Look-ups in named tables: a row name and a column name give one cell, copied from the table.

pov
fields: gafu, fomupos, zele, soz
vemu: [214, 110, 44, 130]
zudile: [178, 207, 143, 189]
nuvanap: [182, 141, 225, 183]
lasivi: [119, 170, 237, 48]

vemu, fomupos -> 110
vemu, soz -> 130
nuvanap, gafu -> 182
nuvanap, zele -> 225
zudile, gafu -> 178
lasivi, soz -> 48
lasivi, fomupos -> 170
zudile, soz -> 189
nuvanap, fomupos -> 141
nuvanap, soz -> 183
zudile, zele -> 143
zudile, fomupos -> 207
vemu, zele -> 44
vemu, gafu -> 214
Row with the largest zele: lasivi

sokem:
|  | dobu | lifal | vikov |
|---|---|---|---|
| nomas | 68.202 | 45.583 | 59.022 |
| fanonib | 47.454 | 42.718 | 39.170 |
| mukedu | 56.492 | 56.955 | 46.675 |
| nirid | 27.854 | 48.549 | 44.835 |
| nenif | 52.813 | 35.725 | 37.185 |
| legozu | 60.344 | 41.085 | 28.229 |
| mas | 69.274 | 45.504 | 59.959 |
| gipopu | 69.003 | 43.862 | 44.505 |
| limenu | 55.507 | 42.990 | 25.086 |
| dumik | 14.300 | 67.566 | 66.781 |
| liridup | 71.643 | 57.402 | 76.905 |
| lon | 69.963 | 53.305 | 61.055 |

What is the vikov of lon in sokem? 61.055
What is the dobu of gipopu in sokem? 69.003
What is the dobu of nenif in sokem? 52.813
What is the lifal of nenif in sokem? 35.725
What is the dobu of nomas in sokem? 68.202
What is the lifal of fanonib in sokem? 42.718
Which row has the largest dobu? liridup

pigar =
	tubiz	raziz	pagume	riz	bamasa	vezopeb	mab	vus	falesi
loz	100	79	117	150	71	77	16	116	17
kavu	51	184	123	125	70	41	55	32	99
turekog	77	84	89	85	110	139	203	76	184
mag	114	150	63	95	92	144	94	132	108

What is the mab of kavu in pigar? 55
What is the vezopeb of kavu in pigar? 41
What is the tubiz of mag in pigar? 114
What is the vezopeb of turekog in pigar? 139
What is the tubiz of loz in pigar? 100
What is the raziz of kavu in pigar? 184
What is the riz of kavu in pigar? 125
What is the pagume of turekog in pigar? 89
What is the bamasa of kavu in pigar? 70
What is the riz of loz in pigar? 150
What is the vus of turekog in pigar? 76
What is the pagume of loz in pigar? 117
What is the raziz of mag in pigar? 150
What is the vezopeb of mag in pigar? 144
What is the riz of turekog in pigar? 85
What is the bamasa of loz in pigar? 71
What is the falesi of loz in pigar? 17
What is the bamasa of turekog in pigar? 110

bulugod =
,makode,betu,zifol,momep,tam,lole,vif,didudat,dida
popiral,49,9,25,24,-8,61,-17,17,15
setoteg,38,-7,7,-19,-6,53,-11,10,-20
nek,-23,50,22,10,8,-48,-7,-15,-45
som,-36,-47,-53,14,-18,4,13,-12,-18
gizi,55,-35,42,3,-24,-26,7,-29,23
suv,13,3,-28,-15,-34,-36,-5,-27,-27
loguviz,41,-27,44,15,9,19,-3,-43,30
binezo,-7,24,13,8,7,0,-11,19,-40
vov,16,31,-29,2,35,57,11,-5,-30
roredoz,47,-52,-34,-9,-13,-63,-18,-10,-21

som, didudat => -12
vov, didudat => -5
binezo, dida => -40
roredoz, makode => 47
roredoz, betu => -52
loguviz, lole => 19
nek, didudat => -15
setoteg, didudat => 10
popiral, zifol => 25
som, betu => -47
gizi, lole => -26
loguviz, betu => -27
popiral, didudat => 17
suv, dida => -27
binezo, didudat => 19
som, dida => -18
setoteg, makode => 38
nek, tam => 8

kugefi =
cols = merat, geg
zotip: [171, 124]
kul: [68, 66]
sab: [213, 98]
nudi: [123, 52]

geg of sab = 98
geg of kul = 66
merat of zotip = 171
geg of nudi = 52
geg of zotip = 124
merat of nudi = 123
merat of sab = 213
merat of kul = 68
Row with the largest geg: zotip

tana =
,lusopib,ratak,fepur,menopap,diz,pebi
kovubed,571,709,551,651,635,666
poz,574,712,544,643,624,657
nitek,510,424,584,502,520,498
rivevep,519,289,593,413,447,393
kino,682,405,558,412,427,369
zala,577,681,547,623,607,633
fof,479,248,604,408,448,392
mip,506,753,565,717,700,751

What is the lusopib of poz in tana? 574
What is the pebi of kino in tana? 369
What is the menopap of fof in tana? 408
What is the diz of mip in tana? 700
What is the pebi of rivevep in tana? 393
What is the diz of rivevep in tana? 447
What is the pebi of fof in tana? 392
What is the fepur of fof in tana? 604
What is the menopap of kino in tana? 412
What is the ratak of kino in tana? 405
What is the ratak of poz in tana? 712
What is the lusopib of zala in tana? 577
What is the ratak of rivevep in tana? 289
Row with the largest diz: mip

Table zakez
         fet  vabeber
kigume  7.59    -5.25
kamodo  5.13     0.22
mekiso  4.97     1.18
dos     4.53    -0.95

vabeber of dos = -0.95
vabeber of kigume = -5.25
vabeber of kamodo = 0.22
fet of kigume = 7.59
vabeber of mekiso = 1.18
fet of mekiso = 4.97
fet of kamodo = 5.13
fet of dos = 4.53
Which row has the largest vabeber? mekiso

Table dos
        pob  punedof  pamu  goz  namiren  gul
zemin   233      151    40  222      232   12
sem     147      227   108  225       90  255
giluze  123      200    19  221      253  157

pamu of sem = 108
goz of sem = 225
namiren of giluze = 253
gul of zemin = 12
gul of giluze = 157
pob of sem = 147
namiren of sem = 90
punedof of sem = 227
pamu of giluze = 19
pob of zemin = 233
goz of zemin = 222
namiren of zemin = 232
Row with the largest punedof: sem

mer:
|  | kamoga | foropug | pupobe | ruvagak |
|---|---|---|---|---|
| raf | 131 | 191 | 165 | 202 |
| famad | 105 | 51 | 97 | 21 |
| tininur | 131 | 160 | 27 | 134 |
| kidemu | 140 | 198 | 147 | 202 |
| limig | 110 | 42 | 113 | 24 |
| met | 104 | 56 | 108 | 29 |

ruvagak of limig: 24
foropug of met: 56
pupobe of tininur: 27
kamoga of met: 104
pupobe of kidemu: 147
ruvagak of met: 29
foropug of limig: 42
Which row has the largest foropug? kidemu

mopilo:
,meru,ler,dalo,sogarez,sutuguz,kape,bas,pagumed,dodufal,pid
tek,4294,5733,3984,6048,4428,4962,5137,5196,6738,5032
neke,4526,5699,5713,4096,5318,4772,4489,5352,5679,5556
mim,5886,7400,5659,7007,5356,5246,6600,7410,4937,4771
sadif,5373,3662,5337,5916,5289,4960,5551,4806,5574,4675
vatip,4880,6576,2076,9431,5465,4546,4700,4506,2538,5844
dasimig,5910,5374,4356,4135,4467,5770,6099,2794,4573,6237
zulo,5618,4657,5365,5509,5814,4739,5610,5015,5434,5182

dasimig, sogarez => 4135
sadif, sogarez => 5916
zulo, dalo => 5365
sadif, kape => 4960
tek, ler => 5733
dasimig, dodufal => 4573
vatip, kape => 4546
sadif, pid => 4675
sadif, ler => 3662
Row with the largest meru: dasimig

